Each row is shifted at random along 8 fixed directions that mean nothing.
Known rows, with every step that occurs
tafe, sare, begonug, mito, gebi, tadalig, zaka: 53 156 15 68 124 61 266 77 99 -66 -64 7 48 -16 -284 3 300 -323 -20 115 89 -124 319 69 78 89 12 180 -136 -411 40 -56 -138 257 -92 152 219 1 -126 160 173 -75 -27 173 -133 135 -176 -122 -169 -57 154
tafe, tadalig, zaka, begonug, rini, suto: -220 78 -247 -96 -1 -130 163 199 180 117 -186 107 -59 -76 -124 361 43 -115 -37 308 65 164 102 107 165 -168 228 -217 -19 -149 -164 190 79 -186 40 75 230 -144 -37 80 -12 -259 134 -159 -29 161 -59 -106 -1 -215 35
zaka, begonug, mito, gebi: -26 72 -206 -106 -39 -196 218 -52 181 -11 121 12 -132 -30 -93 70 274 32 -22 106 21 127 299 21 -65 55 90 -77 -37 2 -116 178 -45 -476 35 423 -12 -53 109 3 -33 -261 110 -13 41 110 -82 -212 -164 -81 99
tafe, tadalig, zaka, mito, begonug, rini: -43 -62 -65 -71 -68 192 84 114 110 189 246 -92 -70 -66 301 108 -130 -220 -21 262 137 70 -149 95 -67 -39 78 -382 93 -167 -64 48 30 43 54 -9 -190 -74 -62 15 -144 -75 24 69 199 -138 -111 57 6 -178 -8
suto, mito, begonug, rini, tafe, tadalig: -142 89 -1 -303 -108 -225 -102 232 149 308 -137 -161 -65 -12 -53 120 244 63 46 -17 -70 71 -42 -156 -180 -51 -17 -55 95 261 -171 37 120 -158 -56 157 -10 -120 102 237 185 -163 -204 -101 86 -169 -138 -350 -41 107 44
begonug, rini, suto, tafe, tadalig, zaka, mito: -264 -104 -266 -210 75 -177 -13 -12 -80 271 58 -86 -63 -36 226 264 40 -1 18 95 30 62 7 116 -33 -51 190 -142 -6 148 -148 7 12 -136 179 86 111 -4 115 134 -83 -34 -101 -159 -78 20 1 91 -16 -117 110
begonug, mito, zaka, gebi, tadalig, tafe: 206 -75 16 291 95 172 3 -43 -126 78 216 -99 102 135 77 -180 23 -156 67 120 -112 -331 194 18 -143 160 23 -88 -83 -235 26 -158 57 -15 -60 -48 -228 -179 144 86 20 1 74 226 74 -211 -241 35 86 33 462
tafe, sare, begonug, rini, suto, gebi: -175 -36 -215 -183 -170 -124 42 -46 -39 170 -143 84 38 163 -9 -65 -21 224 93 -208 100 -106 -47 211 -184 -180 147 85 56 31 -84 18 108 -53 -28 -36 -136 -302 207 -162 67 -435 86 79 -269 52 -86 170 105 113 75
mito, zaka, sare, begonug, rini, tafe, tadalig: -130 -34 -69 -127 -31 124 33 213 -65 173 5 32 104 64 125 -98 148 -308 34 108 -138 -226 -84 -60 -161 11 66 -64 89 71 -44 -184 173 71 -161 -88 -147 -6 59 160 159 -129 -78 17 6 -181 -394 -10 85 -12 126
begonug, mito, zaka, suto: -367 89 -130 -49 -135 263 -14 232 -261 -25 191 139 250 317 -323 -39 173 26 108 -47 -252 -386 56 -242 -145 66 186 499 -202 39 -187 6 110 -11 -317 -107 189 -141 72 211 99 -188 90 256 -188 76 9 2 -112 -55 88
tadalig, begonug, rini, tafe: 131 -44 86 19 -4 -6 -14 93 90 285 -25 -149 100 -27 334 -73 -207 -106 70 102 -42 -115 -65 -67 -169 -75 -79 -312 140 129 128 -183 214 198 28 -187 -193 -132 64 137 131 17 -68 -7 160 -316 -195 -120 122 134 111
sare, begonug, rini, suto, gebi, tadalig, tafe: 107 -58 -71 14 50 -138 140 32 17 175 -41 -41 -2 31 154 37 -39 -185 8 50 46 9 177 101 -174 -14 100 -230 51 -129 97 -124 35 13 29 -104 -65 -115 106 17 104 7 20 101 -10 -31 -200 14 23 71 140
tadalig, begonug, mito, zaka, suto, rini, tafe, sare: -321 -73 -226 -404 -242 -84 -39 -54 -26 268 61 -9 -57 99 285 24 3 0 -40 -52 134 -123 -244 77 -147 -235 99 242 80 154 -101 123 47 61 -37 37 -67 -170 7 -112 -94 -282 -8 -166 -341 61 20 186 -47 15 -32
sare, begonug, mito, gebi, tadalig: 37 -47 -87 -123 43 -271 214 -245 177 9 218 -44 -212 -63 272 9 159 -119 -119 83 235 230 190 282 -100 43 55 -39 34 -201 39 134 -277 -193 184 362 -121 100 -64 -160 -155 -19 119 -24 -32 122 -102 91 -178 -9 149
sare, begonug, mito, gebi, zaka, suto, rini: 402 46 -35 -26 150 -273 74 -4 13 42 -33 105 -187 -104 434 243 5 4 -149 368 23 -81 4 41 -159 6 117 131 47 -281 -89 94 -218 200 111 -119 17 -13 -96 123 78 172 348 21 -65 270 80 136 112 -117 189
begonug, rini, suto, gebi, sare, tadalig: 59 -36 -89 -81 -52 -61 43 48 9 239 -148 -58 26 141 18 -63 165 -99 74 -48 14 -95 44 89 -230 -53 80 -100 67 -14 -23 -100 -10 39 -30 -71 -215 -193 115 26 165 -190 -45 131 -66 -62 -276 29 49 68 164
sare, begonug, rini, tafe, tadalig: 123 -106 59 -61 238 -145 71 38 -40 173 17 -15 -6 -199 487 66 -124 -208 -83 223 25 33 -38 112 -93 24 11 -298 240 63 147 -209 39 245 150 -69 -21 240 -36 165 46 285 -75 -87 115 -142 -241 143 121 -25 74
mito, begonug, rini, suto, gebi, zaka: 83 106 -71 67 -36 -411 34 -35 -153 122 -21 23 123 149 139 -40 263 130 -17 -92 -97 -214 151 -68 -284 0 86 235 -22 113 -50 -20 81 110 -48 86 12 -25 197 112 242 -194 65 65 -222 7 -141 -26 -94 217 255
gebi, tadalig, zaka, begonug, rini, suto, mito: -240 13 -222 -156 -108 -102 52 52 167 332 96 -171 -11 92 138 52 58 -1 19 -86 127 24 110 -12 -229 -143 91 -161 -78 145 -70 120 14 -222 -27 131 -118 -226 54 61 -20 -275 -80 -13 4 -75 -110 -158 -176 20 75
mito, zaka, gebi, tadalig: 232 106 71 42 71 -292 92 -110 176 -116 -166 33 -132 -52 -72 101 191 -118 -202 180 39 42 89 143 159 -30 -5 154 -81 -348 -59 193 -242 -55 16 196 126 17 -186 1 -5 -66 74 -84 -159 203 -62 -56 -53 -32 188
mito, gebi, begonug, rini, suto, tafe, tadalig, zaka, sare: 139 31 -140 -108 132 -218 144 104 -30 115 -207 106 -3 -110 123 259 337 -469 -128 430 -18 -34 75 116 154 -27 201 32 16 -232 -97 -125 -16 169 71 -48 238 137 -93 98 155 41 55 -175 -199 190 -171 29 59 -136 176
begonug, mito, zaka, suto, gebi, sare: 170 -167 -184 24 46 49 205 -194 -378 -17 415 126 54 47 382 -124 183 -125 -139 171 85 -280 87 189 -129 103 245 271 -22 -112 65 -92 -154 204 56 -27 -149 157 -4 -203 -137 154 255 130 -314 172 -103 545 -31 -143 154
tafe, tadalig, begonug, mito, zaka, gebi: -282 79 -61 -75 22 -14 -227 30 -192 128 -37 -21 137 264 34 4 323 -111 75 165 -212 -240 -2 -178 -247 186 213 220 64 -105 -388 -42 10 113 16 -5 207 79 32 235 190 -121 -50 32 38 -98 19 51 -183 27 260
suto, rini, tafe, tadalig, zaka, gebi: 260 -78 -74 239 269 -74 -68 -48 -121 206 -132 -11 -36 -61 155 145 -39 61 15 236 -106 -181 75 146 0 90 70 -355 54 -84 -15 -184 184 -10 142 -174 -185 -137 283 125 115 15 19 -35 91 -164 -160 81 313 -17 427
tafe, tadalig, begonug, mito, gebi: -56 -28 222 54 82 163 74 -151 -88 -20 203 50 213 58 151 -181 -15 -261 -49 63 66 -263 -9 120 -31 118 -71 148 143 -231 130 -227 -39 415 -77 64 70 215 -149 3 6 -69 -84 182 -126 -90 -71 236 -98 74 125
begonug, mito, gebi, zaka, tadalig, tafe: -86 -10 31 82 -5 -28 51 -142 -76 -125 172 79 64 135 87 -9 29 -184 -54 91 -74 -135 101 93 0 89 44 238 -90 -265 -83 -78 -135 42 -74 91 88 15 -82 77 -63 -92 110 9 -201 88 33 105 -50 42 244
sare, begonug, mito, zaka, gebi, tadalig: 617 -35 6 287 406 -51 129 -31 -91 89 156 -13 -79 -144 449 25 65 -201 -137 461 -44 -166 247 59 -152 219 108 -227 16 -360 38 -117 -127 177 182 -125 -117 145 -17 175 75 433 250 194 268 -31 -235 126 114 -143 441
mito, zaka, begonug, rini: 5 80 -44 44 -13 -100 302 71 163 -163 47 223 -13 -74 -118 223 -121 -15 -190 211 65 91 80 160 174 -143 113 27 -105 -230 -15 218 51 -235 -105 94 160 -106 -83 -60 -121 -184 360 -5 -166 299 -75 -37 34 -134 -9
rini, tafe, sare, begonug: 39 -80 -104 -226 -2 -23 -95 16 -111 114 -137 71 -49 -8 253 -11 -126 -16 -49 97 24 -38 -232 106 -39 -105 75 14 115 -36 -117 -71 78 207 113 -246 -129 -86 6 -68 1 94 43 -144 -46 -54 30 242 227 1 38
rini, tafe, tadalig, zaka, suto, mito: -101 -78 -129 -147 130 -7 -16 57 -204 126 17 54 -28 -99 133 249 10 -55 -77 239 0 -81 -27 75 105 15 167 64 -38 -34 -95 -59 -54 185 70 -124 157 61 -60 134 -62 189 -35 -118 -143 86 122 211 68 -186 75
rini, tafe, sare, begonug, mito: 25 -107 -178 -83 35 -368 14 -277 59 194 -34 -107 -155 -98 263 -88 -72 303 52 -108 163 -55 118 275 -128 -114 -75 -61 28 122 23 30 15 -112 167 314 -253 -213 236 -62 -91 -199 54 -87 -148 -67 -137 72 174 131 390
suto, begonug, mito, zaka, gebi, sare, tadalig: 164 -40 -24 51 48 -148 136 -314 21 -35 173 38 -53 101 171 -177 56 -38 -163 23 151 -229 128 282 -189 55 -42 154 -14 -306 -30 1 -159 -5 -81 230 -248 -90 12 -92 -111 -230 170 251 -249 114 -256 241 46 56 420
gebi, sare, begonug, mito, zaka, suto, rini: 242 25 20 66 135 82 471 42 98 -120 200 146 -11 -168 30 50 -14 -258 -233 129 223 -224 226 124 30 -78 -37 159 -82 -230 343 10 -141 211 -277 94 78 47 -181 -12 -43 8 192 301 -302 365 -247 117 -52 -172 -30
tadalig, tafe, sare, begonug, mito, gebi, zaka: -99 -61 -289 -33 -70 289 147 131 -170 -55 148 110 16 154 -115 36 120 -129 113 202 24 -78 141 137 -60 69 337 17 -104 -364 -205 -18 81 -73 26 -152 -162 -312 158 -156 -24 -83 340 102 -31 61 -22 211 80 -135 155
gebi, begonug, mito, zaka: 63 35 -151 -76 -4 -112 -119 74 -63 203 99 -98 -138 27 320 49 271 8 -4 231 -12 58 15 -115 -249 63 208 31 12 3 -224 125 -61 13 188 2 -100 20 7 56 42 200 160 -72 177 -75 -32 -45 -85 -37 163
begonug, mito, zaka, suto, sare, tadalig, tafe: 84 -89 -154 19 21 -56 -100 -43 -199 196 6 -106 -62 80 196 -3 148 -233 78 110 -133 -287 60 -54 -215 143 30 45 -49 -114 -193 -129 -8 109 -23 16 -72 -81 162 252 64 36 17 97 -90 -12 -183 28 88 -28 426
gebi, tadalig, begonug, mito: 2 -26 -106 77 43 -325 -184 -201 66 295 -8 -294 -66 118 289 4 95 68 110 64 14 -36 155 20 -293 40 26 -122 -18 -61 -178 28 -33 -83 239 143 -160 -170 177 67 41 -53 72 -24 129 -179 -40 -62 -48 185 521
tafe, sare, tadalig, begonug: -300 12 -205 -301 -228 -34 -150 9 243 176 -339 -129 -183 144 -161 142 32 -99 114 8 138 182 -170 131 -49 -164 80 -170 39 -258 -377 197 -13 -133 69 41 -119 -374 52 -101 -17 -371 -14 -90 19 7 39 -56 8 24 82
tadalig, begonug, mito, gebi, sare: 118 49 6 71 -23 117 208 3 71 -26 80 -9 97 77 -109 -90 222 -230 7 174 57 -158 223 45 -23 46 56 82 -46 -274 29 -73 -13 108 -55 41 -55 -113 -29 -83 84 -141 157 156 -63 28 -108 -9 -92 6 167
mito, begonug, rini, tafe, sare: 338 43 46 35 167 -380 67 73 -78 115 -163 9 35 -197 255 113 64 -103 -112 212 -77 -64 37 9 40 -64 -39 13 97 63 50 -133 159 263 84 -17 170 125 47 211 173 182 51 -169 -87 3 -166 -49 151 38 178
mito, gebi, sare, tadalig, zaka: -48 156 153 -24 -50 46 -87 38 -3 -62 -210 -31 78 214 -133 -106 329 -431 -8 10 -64 -159 -45 -98 -66 113 -62 302 -10 -303 -162 -105 -159 425 -138 -33 95 59 -163 204 245 -92 -188 30 -147 -2 -71 -66 -194 96 91
sare, tadalig, zaka, suto: -36 11 -68 135 175 -221 -96 -117 -172 22 -83 -21 1 52 185 166 -22 -167 -2 109 -88 -155 83 8 -75 106 23 63 -75 -181 -144 -61 -105 253 33 -15 206 105 50 320 51 99 -6 40 -121 114 31 108 -32 -23 330

Rows
-341 -48 -167 -264 -103 235 12 84 -114 84 70 170 68 171 11 -55 174 -271 44 211 -74 -160 -96 76 -60 76 203 164 25 -191 -232 -130 19 62 -51 -104 -58 -74 -45 5 25 -218 26 -12 -90 -37 -71 176 35 -109 131
rini, tafe, tadalig, zaka, sare, begonug, mito, gebi
273 -36 -217 -42 -91 -194 174 74 184 276 -61 -100 -196 -229 154 203 -111 113 0 198 188 -45 46 208 79 -254 7 -250 -72 -56 6 137 131 -72 30 64 -253 -446 168 -13 -67 -219 214 -63 -134 45 -134 -113 272 -91 249
tadalig, zaka, suto, mito, begonug, rini, tafe, sare
95 63 86 -66 93 -228 333 -176 201 -134 -66 115 -70 -106 13 244 -16 -279 -265 221 203 103 93 366 138 -48 13 159 -134 -534 -10 51 -321 172 -7 196 288 51 -322 43 -109 -108 102 120 -323 408 -36 58 -59 -118 88
suto, sare, tadalig, zaka, mito, gebi, begonug, rini
203 -11 27 -188 3 195 223 163 190 348 25 -230 -15 -132 315 -117 192 -438 17 8 253 -88 27 12 -198 -70 -63 -329 179 -23 206 -126 -112 435 -74 48 -243 28 -152 114 164 -48 -301 128 90 -191 -347 -102 -177 -39 -133
tafe, sare, tadalig, begonug, rini, suto, mito, gebi, zaka
83 10 -1 -25 44 278 21 165 -8 231 -36 -38 39 46 82 51 -79 -292 14 115 30 -349 -103 -53 -158 -44 -24 -30 54 -238 -16 -100 53 389 -213 -211 -27 -152 -27 215 128 -62 -14 293 -39 11 -180 43 71 -80 127
tafe, sare, tadalig, begonug, mito, zaka, suto, rini
-61 24 44 67 86 412 387 195 48 -40 230 44 186 -46 -184 55 -170 -429 -59 65 111 -158 112 100 56 -8 -44 -170 -103 -307 166 -149 57 256 -301 -5 137 -23 -112 201 -39 -110 -95 432 -29 69 -261 -1 -75 -199 -82
tafe, sare, tadalig, zaka, mito, begonug, rini
62 -36 -365 -155 -73 -225 -11 -55 -176 237 -37 -16 -134 82 107 -49 254 250 94 13 -62 -266 117 51 -267 12 178 117 -38 81 -217 41 73 -111 58 97 -271 -292 364 42 110 -210 116 36 -184 -21 -161 67 137 39 399
rini, tafe, sare, begonug, mito, zaka, suto, gebi
52 -90 -23 -174 30 -17 90 56 -26 68 20 98 -20 -102 339 279 -166 -400 -193 417 90 -43 -261 173 137 -112 149 -27 119 -298 -58 -8 3 268 41 -202 132 81 -181 -26 -100 144 166 -101 -203 186 -33 306 125 -150 5
mito, zaka, suto, tafe, tadalig, begonug, rini
-28 52 149 -194 90 -252 167 -150 51 -81 -113 205 41 21 -88 49 -20 -18 -237 -67 122 -89 -9 306 86 -132 -70 522 -12 -245 102 -40 -130 177 -111 82 241 -16 -179 -47 14 -142 36 0 -490 293 -5 179 47 114 102
suto, rini, tafe, sare, begonug, mito, gebi, tadalig
-43 -57 -113 -168 23 -151 127 9 129 94 -173 22 19 85 74 187 -33 -300 -63 310 6 86 37 213 -57 -94 187 -205 44 -262 -148 -34 -15 -92 79 -117 -1 -193 -32 2 6 -117 124 -42 -22 79 -135 108 69 -55 181
zaka, gebi, sare, tadalig, begonug, rini, tafe
529 26 67 41 268 -287 -19 105 36 314 -210 -64 -141 -229 511 171 101 -193 -150 340 7 -105 19 -21 -143 -54 -3 -89 53 -135 -30 -69 -155 354 51 -136 30 109 -158 303 172 300 113 12 71 66 -200 -100 152 -84 302
gebi, begonug, rini, suto, mito, zaka, sare, tadalig
-57 -23 23 -167 -125 267 88 91 92 125 90 17 57 76 14 -98 63 -191 8 223 69 -144 -93 118 -6 -34 68 -26 67 -244 -15 -45 16 188 -32 -47 -274 -225 -122 -97 1 -191 -2 35 -5 -208 -132 83 60 0 124
rini, tafe, tadalig, begonug, mito, gebi, zaka
304 -80 -107 0 220 -70 294 58 117 204 132 4 -235 -325 273 164 -29 -84 -125 254 147 -79 170 168 -12 -32 -20 -340 84 -17 258 7 12 -25 -14 154 -199 -12 82 99 -40 80 65 89 17 35 -363 -5 165 -169 197
sare, begonug, mito, zaka, suto, rini, tafe, tadalig
146 -38 -121 -130 78 -329 197 19 18 236 166 -132 -124 -232 473 8 245 -248 -128 134 56 -52 122 -4 -144 22 -37 -221 191 291 179 -63 45 53 13 314 -119 267 69 208 57 64 -197 -114 -76 -109 -462 -65 -71 -32 91
mito, zaka, suto, begonug, rini, tafe, tadalig
-156 6 10 -273 -99 53 138 77 137 112 39 -88 86 171 23 -11 95 -364 -22 75 -28 -33 2 22 -191 -34 33 -54 30 -97 -78 -98 -31 21 -107 7 -78 -132 -66 123 65 -204 -148 96 -14 -87 -163 -63 -140 30 32
zaka, mito, gebi, sare, tadalig, begonug, rini, tafe
276 36 -39 94 113 -364 -130 32 -250 319 -92 -155 114 148 413 20 254 -176 -4 217 -292 -341 85 -202 -354 124 124 51 33 37 -127 -212 114 303 90 -219 -30 24 200 353 363 186 -22 -16 -32 -198 -214 -30 2 194 471
mito, zaka, suto, gebi, tadalig, begonug, rini, tafe
